Below is a small trained network, with its code and all its weights. Each question gives an input and a class and asks what happens when units are switched off, that is, made to give their printed mean instead of their output.

import numpy as np


def w(rows, s, z=0):
    codes = np.array(rows[::2]) - 128.0
    scale = np.full(codes.shape[1], s)
    scale[-1] = z or s
    return codes * scale


def norm(h):
    return h / np.sqrt((h * h).mean(-1, keepdims=True) + 1e-5)


def f(y):
    return np.maximum(y, 0)


def log_softmax(a):
    a = a - a.max(-1, keepdims=True)
    return a - np.log(np.exp(a).sum(-1, keepdims=True))


def net(x, mask):
    res = np.array(x, float).reshape(1, 3) / 4 @ E
    u = 0
    for l in range(3):
        y = f(norm(res) @ A[l][:, :-1].T + A[l][:, -1])
        res = res + np.where(mask[u : u + 9], y, B[l][:, -1]) @ B[l][:, :-1]
        u += 9
    return log_softmax(norm(res)[-1] @ U[:, :-1].T + U[:, -1])


A, B = {}, {}
E = w([
[127,215,188,110,140,65,159,94,107],'x0',
[81,36,233,135,113,86,107,182,130],'x1',
[33,252,217,239,126,80,140,45,89],'x2',
],0.0032)
A[0] = w([
[125,175,87,146,126,140,124,113,126,155],'L0N0',
[137,252,119,113,129,112,136,112,126,111],'L0N1',
[132,122,80,126,133,147,126,129,129,78],'L0N2',
[111,190,139,164,127,134,126,108,127,121],'L0N3',
[102,159,93,185,126,149,126,105,124,93],'L0N4',
[122,140,123,139,122,140,125,127,132,79],'L0N5',
[116,161,110,149,130,137,127,116,126,4],'L0N6',
[108,85,147,166,130,143,132,113,123,88],'L0N7',
[140,122,56,124,131,151,128,123,133,79],'L0N8',
],0.015,0.0027)
B[0] = w([
[132,40,209,44,190,20,200,156,118,190],'L0N0',
[214,244,243,53,192,155,89,132,104,246],'L0N1',
[112,103,61,127,133,155,183,54,158,171],'L0N2',
[147,138,156,173,143,174,178,45,74,221],'L0N3',
[163,143,92,87,192,239,64,104,183,195],'L0N4',
[153,109,124,75,113,137,118,126,88,138],'L0N5',
[233,103,74,46,150,75,149,155,58,160],'L0N6',
[113,141,128,113,110,83,90,195,159,175],'L0N7',
[103,123,63,218,58,150,152,112,91,194],'L0N8',
],0.011)
A[1] = w([
[72,204,200,193,114,85,120,104,124,78],'L1N0',
[106,179,158,117,102,79,136,134,103,111],'L1N1',
[134,196,171,149,88,118,182,85,106,127],'L1N2',
[167,191,155,149,103,136,136,162,108,7],'L1N3',
[147,172,132,120,82,135,121,144,119,103],'L1N4',
[127,220,153,129,122,92,170,96,107,50],'L1N5',
[102,217,169,153,131,141,117,102,149,174],'L1N6',
[160,205,172,97,144,104,172,79,103,138],'L1N7',
[86,129,251,179,134,113,161,78,106,137],'L1N8',
],0.013,0.002)
B[1] = w([
[177,154,215,53,201,168,113,170,173,168],'L1N0',
[86,190,157,164,140,105,186,113,168,160],'L1N1',
[159,123,163,111,191,180,136,88,98,187],'L1N2',
[109,114,7,74,148,126,144,129,172,167],'L1N3',
[88,91,159,144,182,111,129,73,106,143],'L1N4',
[245,169,74,40,144,125,74,112,124,191],'L1N5',
[141,96,99,158,156,203,64,139,104,188],'L1N6',
[179,80,192,37,183,127,123,127,109,255],'L1N7',
[163,51,39,76,100,78,189,82,69,196],'L1N8',
],0.011,0.013)
A[2] = w([
[112,122,205,61,130,13,140,183,148,148],'L2N0',
[120,159,164,139,119,120,138,118,158,44],'L2N1',
[131,87,76,220,47,156,153,163,95,7],'L2N2',
[82,66,38,163,69,43,182,97,64,142],'L2N3',
[122,160,150,185,63,137,122,101,107,107],'L2N4',
[125,145,112,183,78,172,166,132,120,59],'L2N5',
[162,255,176,124,111,144,148,69,104,179],'L2N6',
[104,114,124,191,128,142,123,141,90,127],'L2N7',
[155,197,134,138,91,133,3,125,100,47],'L2N8',
],0.0092,0.0011)
B[2] = w([
[29,177,144,145,155,24,207,136,192,255],'L2N0',
[137,77,112,94,126,90,118,169,126,138],'L2N1',
[135,168,106,168,148,157,191,42,75,226],'L2N2',
[61,62,152,218,91,90,206,57,65,246],'L2N3',
[123,33,137,135,139,138,118,215,152,141],'L2N4',
[133,10,148,76,85,76,126,132,100,175],'L2N5',
[149,1,79,52,135,106,82,210,115,214],'L2N6',
[120,89,83,113,104,136,133,138,153,152],'L2N7',
[76,61,224,223,122,80,142,205,92,142],'L2N8',
],0.0087,0.0066)
U = w([
[101,72,74,195,53,136,207,59,80,218],'0',
[121,114,156,181,129,197,26,207,144,89],'1',
[51,162,169,131,131,42,158,198,207,171],'2',
[168,227,123,149,18,156,83,150,132,2],'3',
[150,206,116,141,33,148,71,141,131,10],'4',
[141,164,65,131,47,168,64,150,170,8],'5',
[249,123,153,1,201,169,117,110,92,184],'6',
],0.0098,0.0047)

Each question gives the input, the list of numbers given to net, and the class t.
The units are the neurons (one row each of A and B). Each row of codes is followed by its name. A weight is (code - 128) times the scale printed after its matrix; where a second scale follows, it is the last column's (A, B and U).
mask holds one flag per neuron, layer by layer. A switched-off neuron (its flag False) gives its mean, the last column of its row in B, instead of its output. The means were averaged over made-up inputs and are rounded, as every weight is.
A unit's drop is (log p(t) with every unit on - log p(t) with that unit switched off) / (log p(t) with every unit on - log p(t) with every unit switched off).
most important unit: the unit with the biggest drop
top k neurons: the k neurons with the biggest drops, biggest first
top k neurons in layer l: the k neurons of layer l with the biggest drops, biggest first
drop of u: that unit's drop, to one decimal
input [-6,1,3], class 1: most important unit -> L0N4
input [-8,5,0], class 2: top 3 neurons -> (L0N3 L0N8 L0N7)
input [-2,6,-1], class 2: top 2 neurons -> (L0N1 L0N3)
input [2,7,2], class 2: top 3 neurons in layer 0 -> (L0N3 L0N1 L0N7)
input [-5,3,6], class 1: top 3 neurons -> (L0N4 L0N0 L0N1)
input [4,0,-5], class 0: top 2 neurons -> (L0N1 L1N7)
input [3,4,-8], class 0: top 4 neurons -> (L0N1 L1N7 L1N0 L1N5)
input [-3,6,-2], class 2: top 4 neurons -> (L0N3 L0N8 L1N8 L0N1)
input [-4,-2,1], class 0: top 3 neurons -> (L0N1 L0N8 L1N7)
input [1,8,-3], class 2: top 4 neurons -> (L0N3 L0N1 L0N8 L1N8)
input [5,3,-3], class 2: top 4 neurons -> (L0N3 L0N1 L0N8 L0N4)
input [-3,5,-2], class 2: top 2 neurons -> (L0N3 L0N8)
input [-6,-4,0], class 0: top 2 neurons -> (L0N1 L0N8)
input [-4,2,-2], class 0: top neuron -> (L0N1)
input [5,4,-4], class 2: top 2 neurons in layer 1 -> (L1N6 L1N8)
input [-6,4,-6], class 0: drop of L0N1 -> 0.7
input [-2,-3,-1], class 0: drop of L0N1 -> 0.5
input [-7,4,-2], class 0: drop of L0N1 -> 1.0
input [2,8,-1], class 2: drop of L2N1 -> 0.0
